Below is a small trained network, with its code and all its weights. Each question gives an input and a class and asks what happens when units are switched off, that is, made to give their printed mean instead of their output.

import numpy as np


def w(rows, s, z=0):
    codes = np.array(rows[::2]) - 128.0
    scale = np.full(codes.shape[1], s)
    scale[-1] = z or s
    return codes * scale


def f(y):
    return np.maximum(y, 0)


def log_softmax(a):
    a = a - a.max(-1, keepdims=True)
    return a - np.log(np.exp(a).sum(-1, keepdims=True))


def net(x, mask):
    res = np.array(x, float).reshape(1, 6) / 4 @ E
    y = f(res @ A[0][:, :-1].T + A[0][:, -1])
    res = res + np.where(mask, y, B[0][:, -1]) @ B[0][:, :-1]
    return log_softmax(res[-1] @ U[:, :-1].T + U[:, -1])


A, B = {}, {}
E = w([
[169,157,50,250,73,201,72,104],'x0',
[20,79,196,175,74,121,162,161],'x1',
[75,56,203,84,153,148,66,203],'x2',
[135,78,224,83,36,227,151,113],'x3',
[57,14,80,163,99,167,113,250],'x4',
[167,174,140,208,173,215,254,196],'x5',
],0.0065)
A[0] = w([
[193,128,105,104,190,138,158,143,79],'n1',
[133,178,137,101,174,116,41,141,8],'n2',
[143,158,149,77,160,112,190,76,213],'n3',
[123,186,120,176,160,31,173,121,127],'n4',
[124,137,117,146,138,116,254,105,13],'n5',
[112,94,62,85,152,41,98,112,86],'n6',
[147,113,174,129,100,185,176,88,156],'n7',
],0.0094,0.0018)
B[0] = w([
[180,183,180,178,136,103,120,149,200],'n1',
[132,145,92,109,119,204,87,75,191],'n2',
[73,158,216,141,145,82,252,201,254],'n3',
[91,67,120,96,211,169,34,90,241],'n4',
[92,82,81,144,201,162,57,142,211],'n5',
[187,22,40,166,171,123,59,84,240],'n6',
[183,146,66,155,62,2,72,123,206],'n7',
],0.0078,0.0069)
U = w([
[192,139,224,153,35,121,254,124,17],'0',
[24,70,255,127,157,150,179,129,247],'1',
[171,38,18,135,59,145,106,9,2],'2',
],0.0066,0.0006)

Each question gives the input, the list of numbers given to net, and the class t.
The units are the neurons (one row each of A and B). Each row of codes is followed by its name. A weight is (code - 128) times the scale printed after its matrix; where a second scale follows, it is the last column's (A, B and U).
mask holds one flag per neuron, in row order. A switched-off neuron (its flag False) gives its mean, the last column of its row in B, instead of its output. The means were averaged over made-up inputs and are rounded, as every weight is.
A unit's drop is (log p(t) with every unit on - log p(t) with that unit switched off) / (log p(t) with every unit on - log p(t) with every unit switched off).
The circuit of an input: a set's keep is (log p(t) with only the set's units on - log p(t) with every unit switched off) / (log p(t) with every unit on - log p(t) with every unit switched off). Starting from all 7 units, units are removed one at a time, each time the one whose removal leaves the highest keep (on an exact tie, the one counted first), for as long as the keep stays at least 0.8.
units of the circuit, in order: the units of the circuit, biggest drop first
unit that matters most: the unit with the biggest drop
top k neurons: the k neurons with the biggest drops, biggest first
drop of u: that unit's drop, to one decimal
input [4,-5,3,1,-6,-1], class 0: units of the circuit, in order	n6, n4
input [-2,7,-3,8,-3,-1], class 0: units of the circuit, in order	n7, n4
input [-8,6,-2,7,4,-7], class 2: units of the circuit, in order	n3
input [-5,-1,-6,-2,-7,4], class 1: units of the circuit, in order	n4, n3
input [-6,-4,-8,5,2,-6], class 0: units of the circuit, in order	n3, n4
input [-3,-5,-7,-7,-1,4], class 1: units of the circuit, in order	n3, n4
input [1,-1,2,6,7,4], class 0: units of the circuit, in order	n4, n5
input [0,-1,7,1,-6,6], class 0: top 2 neurons	n4, n7
input [3,7,-1,2,-5,-2], class 0: units of the circuit, in order	n4, n5
input [3,-2,-3,0,7,5], class 0: top 2 neurons	n6, n4
input [-7,-6,6,2,0,-7], class 2: top 2 neurons	n6, n2
input [-7,-4,-8,-3,-4,8], class 1: top 2 neurons	n4, n5
input [-6,-1,-8,-3,-2,-2], class 1: top 2 neurons	n3, n7
input [-1,-2,-5,8,-6,-1], class 0: unit that matters most	n3
input [-4,3,3,-6,0,-5], class 2: drop of n2	0.0
input [2,5,3,8,5,3], class 0: drop of n6	0.3
